Here is a tiny trained network, its code and every weight. The questions are about switching its units off for an input and a target symbol, where a switched-off unit gives its printed mean instead of its output.

import numpy as np


def w(rows, s, z=0):
    codes = np.array(rows[::2]) - 128.0
    scale = np.full(codes.shape[1], s)
    scale[-1] = z or s
    return codes * scale


def norm(h):
    return h / np.sqrt((h * h).mean(-1, keepdims=True) + 1e-5)


def f(y):
    return y / 2 * (1 + np.tanh(0.7978845608 * (y + 0.044715 * y**3)))


def softmax(a):
    e = np.exp(a - a.max(-1, keepdims=True))
    return e / e.sum(-1, keepdims=True)


def log_softmax(a):
    a = a - a.max(-1, keepdims=True)
    return a - np.log(np.exp(a).sum(-1, keepdims=True))


def net(x, mask):
    ids = ['αγδεηθλμξπστφψω'.index(c) for c in x.split()]
    T = len(ids)
    res = E[ids] + P[:T]
    u = 0
    for l in range(2):
        r = norm(res)
        for j in range(2):
            rows = slice(4 * j, 4 * j + 4)
            q, k, v = (r @ M[l][rows].T for M in (Q, K, V))
            z = softmax(np.where(np.tri(T) > 0, q @ k.T / 4**0.5, -1e9)) @ v
            o = O[l][rows]
            res = res + np.where(mask[u + j], z, o[:, -1]) @ o[:, :-1]
        u += 2
        y = f(norm(res) @ A[l][:, :-1].T + A[l][:, -1])
        res = res + np.where(mask[u : u + 4], y, B[l][:, -1]) @ B[l][:, :-1]
        u += 4
    return log_softmax(norm(res)[-1] @ U[:, :-1].T + U[:, -1])


Q, K, V, O, A, B = {}, {}, {}, {}, {}, {}
E = w([
[148,163,116,132,135,138,137,142,104],'α',
[177,130,118,125,107,108,128,130,144],'γ',
[126,156,89,137,111,158,127,92,138],'δ',
[78,130,175,128,137,156,155,107,187],'ε',
[87,174,98,143,139,154,125,131,134],'η',
[81,133,170,145,102,135,145,138,193],'θ',
[147,98,145,113,99,115,146,88,176],'λ',
[162,156,97,113,137,84,88,86,123],'μ',
[49,169,108,118,14,151,213,174,115],'ξ',
[100,178,222,177,100,125,140,80,102],'π',
[110,136,171,107,184,92,115,131,92],'σ',
[157,89,250,135,153,108,150,124,121],'τ',
[143,81,88,48,157,118,133,147,165],'φ',
[93,147,142,166,146,100,110,215,122],'ψ',
[128,147,134,81,179,150,142,72,65],'ω',
],0.025)
P = w([
[139,136,132,131,149,140,139,143,136],'0',
[175,159,131,124,177,128,2,117,159],'1',
[159,221,149,84,131,143,135,144,156],'2',
[114,109,73,153,158,70,152,88,140],'3',
[126,103,112,91,88,136,35,145,94],'4',
[120,171,176,78,133,109,149,165,112],'5',
[20,106,119,113,171,127,107,47,167],'6',
],0.016)
Q[0] = w([
[115,127,184,84,190,103,128,173,99],'L0H1',
[188,127,185,74,24,254,19,179,59],'L0H1',
[41,38,84,152,110,163,15,81,122],'L0H1',
[135,12,125,179,119,73,185,120,37],'L0H1',
[117,200,167,46,151,114,126,147,143],'L0H2',
[146,120,128,141,76,148,57,158,111],'L0H2',
[160,147,108,188,157,104,166,185,125],'L0H2',
[70,125,110,134,122,43,113,102,124],'L0H2',
],0.0084)
K[0] = w([
[128,130,126,174,123,114,181,154,90],'L0H1',
[168,244,151,107,173,111,243,121,174],'L0H1',
[120,208,180,33,77,149,83,157,139],'L0H1',
[204,142,135,178,151,250,104,188,170],'L0H1',
[80,82,115,132,135,86,169,121,81],'L0H2',
[142,189,121,132,136,111,168,140,149],'L0H2',
[140,142,114,174,132,125,111,133,165],'L0H2',
[82,127,139,86,91,128,108,141,95],'L0H2',
],0.011)
V[0] = w([
[104,147,131,61,150,108,122,48,98],'L0H1',
[79,184,73,150,138,145,108,138,139],'L0H1',
[98,82,159,125,143,207,163,111,128],'L0H1',
[179,103,107,129,126,187,131,84,171],'L0H1',
[137,86,87,116,166,104,127,254,162],'L0H2',
[91,162,187,140,203,70,119,144,107],'L0H2',
[145,168,163,247,38,91,129,138,95],'L0H2',
[83,121,114,141,94,66,82,110,206],'L0H2',
],0.027)
O[0] = w([
[165,74,49,155,104,42,160,115,128,218],'L0H1',
[89,207,91,179,148,61,103,138,164,180],'L0H1',
[170,192,141,157,89,176,225,91,101,2],'L0H1',
[151,137,213,91,90,93,181,156,152,154],'L0H1',
[53,124,173,151,40,206,61,173,61,81],'L0H2',
[161,53,145,233,147,181,126,113,153,171],'L0H2',
[69,135,41,60,250,207,131,73,197,71],'L0H2',
[208,147,91,103,98,158,34,127,182,201],'L0H2',
],0.016,0.02)
A[0] = w([
[9,71,253,94,139,84,73,52,143,188],'L0N1',
[206,41,120,66,27,164,230,132,223,140],'L0N2',
[137,166,198,193,176,72,146,119,213,6],'L0N3',
[198,219,100,76,144,175,20,70,131,87],'L0N4',
],0.014,0.0017)
B[0] = w([
[227,184,115,115,247,69,175,171,115,162],'L0N1',
[108,129,73,61,133,120,32,94,53,190],'L0N2',
[242,125,89,122,177,148,119,126,131,224],'L0N3',
[168,22,110,136,91,70,174,207,201,254],'L0N4',
],0.014,0.0092)
Q[1] = w([
[124,196,127,156,167,139,100,42,121],'L1H1',
[6,154,214,167,162,81,141,96,91],'L1H1',
[133,117,117,54,187,147,89,110,161],'L1H1',
[184,172,178,138,134,160,91,158,208],'L1H1',
[176,143,93,168,134,107,96,178,54],'L1H2',
[103,55,88,83,85,108,123,94,145],'L1H2',
[157,93,157,188,121,114,78,100,145],'L1H2',
[88,136,172,97,81,126,130,143,128],'L1H2',
],0.013)
K[1] = w([
[150,95,191,83,105,84,99,102,111],'L1H1',
[148,140,52,48,8,122,109,97,221],'L1H1',
[219,119,179,219,91,101,126,187,117],'L1H1',
[198,80,59,184,211,95,174,140,45],'L1H1',
[92,171,123,73,100,175,126,83,220],'L1H2',
[92,138,100,165,123,161,209,211,75],'L1H2',
[142,166,189,80,208,137,174,96,151],'L1H2',
[183,34,76,164,190,139,149,117,131],'L1H2',
],0.011)
V[1] = w([
[141,199,77,147,150,172,29,98,120],'L1H1',
[88,71,39,160,59,133,81,138,102],'L1H1',
[98,192,84,85,153,73,115,171,93],'L1H1',
[163,105,212,82,125,89,52,20,192],'L1H1',
[67,161,25,142,83,69,194,132,85],'L1H2',
[84,72,84,100,148,126,137,232,137],'L1H2',
[119,139,142,240,175,117,110,124,181],'L1H2',
[148,175,113,81,73,134,154,151,254],'L1H2',
],0.019)
O[1] = w([
[111,198,101,110,134,145,53,80,139,142],'L1H1',
[125,68,134,140,88,117,68,74,178,166],'L1H1',
[170,160,186,140,185,69,88,134,141,155],'L1H1',
[154,122,4,76,118,139,104,199,100,220],'L1H1',
[46,123,61,131,87,65,129,85,153,77],'L1H2',
[66,50,192,146,174,99,133,144,158,174],'L1H2',
[154,140,67,196,145,123,139,192,140,180],'L1H2',
[142,129,195,174,78,134,207,129,205,247],'L1H2',
],0.015,0.014)
A[1] = w([
[25,190,144,79,106,52,202,116,236,107],'L1N1',
[2,81,203,105,159,57,132,44,145,123],'L1N2',
[137,181,52,126,169,41,27,214,176,178],'L1N3',
[181,183,140,21,49,114,94,66,109,2],'L1N4',
],0.016,0.0041)
B[1] = w([
[96,74,99,109,36,180,163,178,119,145],'L1N1',
[115,111,7,89,114,160,104,151,26,132],'L1N2',
[112,182,163,115,132,197,148,178,73,253],'L1N3',
[43,95,60,157,170,125,4,19,192,140],'L1N4',
],0.016,0.032)
U = w([
[59,130,141,168,205,103,153,133,87,160],'α',
[113,110,219,65,189,122,130,150,124,141],'γ',
[116,201,126,81,93,28,193,131,188,47],'δ',
[178,178,77,127,85,142,125,94,97,3],'ε',
[89,233,113,206,140,95,108,115,155,173],'η',
[178,120,152,151,99,188,146,139,195,183],'θ',
[150,146,135,41,97,105,99,75,150,137],'λ',
[154,101,78,131,142,61,68,186,162,159],'μ',
[6,111,99,106,118,124,156,148,165,209],'ξ',
[126,119,64,127,219,127,164,78,186,95],'π',
[110,47,100,238,140,137,119,111,114,12],'σ',
[155,82,85,114,153,189,154,132,43,122],'τ',
[114,121,161,146,45,109,99,153,65,139],'φ',
[54,101,157,186,165,185,49,125,147,75],'ψ',
[152,95,105,180,145,53,209,106,74,112],'ω',
],0.011,0.0034)

Each question gives the input, a string of symbols that net reads in full, and the target symbol t.
The units are the heads (4 rows each of Q, K, V and O) and the neurons (one row each of A and B). Each row of codes is followed by its name. A weight is (code - 128) times the scale printed after its matrix; where a second scale follows, it is the last column's (O, A, B and U).
mask holds one flag per unit, layer by layer, with each layer's heads first. A switched-off unit (its flag False) gives its mean, the last column of its rows in O or B, instead of its output. The means were averaged over made-up inputs and are rounded, as every weight is.
A unit's drop is (log p(t) with every unit on - log p(t) with that unit switched off) / (log p(t) with every unit on - log p(t) with every unit switched off).
The circuit of an input: a set's keep is (log p(t) with only the set's units on - log p(t) with every unit switched off) / (log p(t) with every unit on - log p(t) with every unit switched off). Starting from all 12 units, units are removed one at a time, each time the one whose removal leaves the highest keep (on an exact tie, the one counted first), for as long as the keep stays at least 0.8.
circuit, biggest first: the units of the circuit, biggest drop first
k most important neurons of layer l: the k neurons of layer l with the biggest drops, biggest first
which heads matter: for each layer, one digit per head in row order, 1 if its drop is at least 0.15 and else 0, layers parted by /
input η φ π, target η: circuit, biggest first : [L0H1]
input δ θ μ, target δ: circuit, biggest first : [L0H2, L1H2]
input θ π γ σ μ μ, target σ: which heads matter : 01 / 00
input η η θ, target η: which heads matter : 10 / 00
input τ δ η, target τ: which heads matter : 11 / 00
input η θ θ, target η: which heads matter : 10 / 10
input γ δ μ, target γ: which heads matter : 11 / 01
input μ μ λ θ γ θ, target θ: which heads matter : 10 / 00
input δ φ δ μ ξ φ, target φ: 2 most important neurons of layer 1 : [L1N1, L1N3]
input ξ μ θ, target ξ: circuit, biggest first : [L0H2, L1H2]
input η μ θ μ μ, target η: circuit, biggest first : [L0H1, L1H1, L0H2]
input π μ δ, target π: which heads matter : 01 / 00
input θ μ σ γ μ σ, target θ: circuit, biggest first : [L1H2, L0H1]
input μ τ μ δ, target τ: circuit, biggest first : [L0H1]
input δ δ μ η, target δ: circuit, biggest first : [L0H2, L0H1]
input μ μ γ ψ ξ μ θ, target ξ: circuit, biggest first : [L0H2, L1N1]
input θ μ γ, target θ: circuit, biggest first : [L0H1, L1H2]
input ω μ η μ, target ω: which heads matter : 01 / 10
input μ μ μ δ γ δ, target δ: which heads matter : 11 / 00
input μ θ μ φ θ μ δ, target θ: which heads matter : 10 / 00
input γ θ ε μ μ λ, target γ: which heads matter : 11 / 11
input μ μ μ μ φ ψ γ, target φ: circuit, biggest first : [L0H2]
input φ θ δ, target φ: which heads matter : 01 / 00
input ψ μ μ, target ψ: which heads matter : 01 / 00
input τ θ η μ, target τ: circuit, biggest first : [L0H1, L1H1]
input γ δ γ, target γ: which heads matter : 10 / 00
input μ θ ω μ ω, target ω: circuit, biggest first : [L0H2]
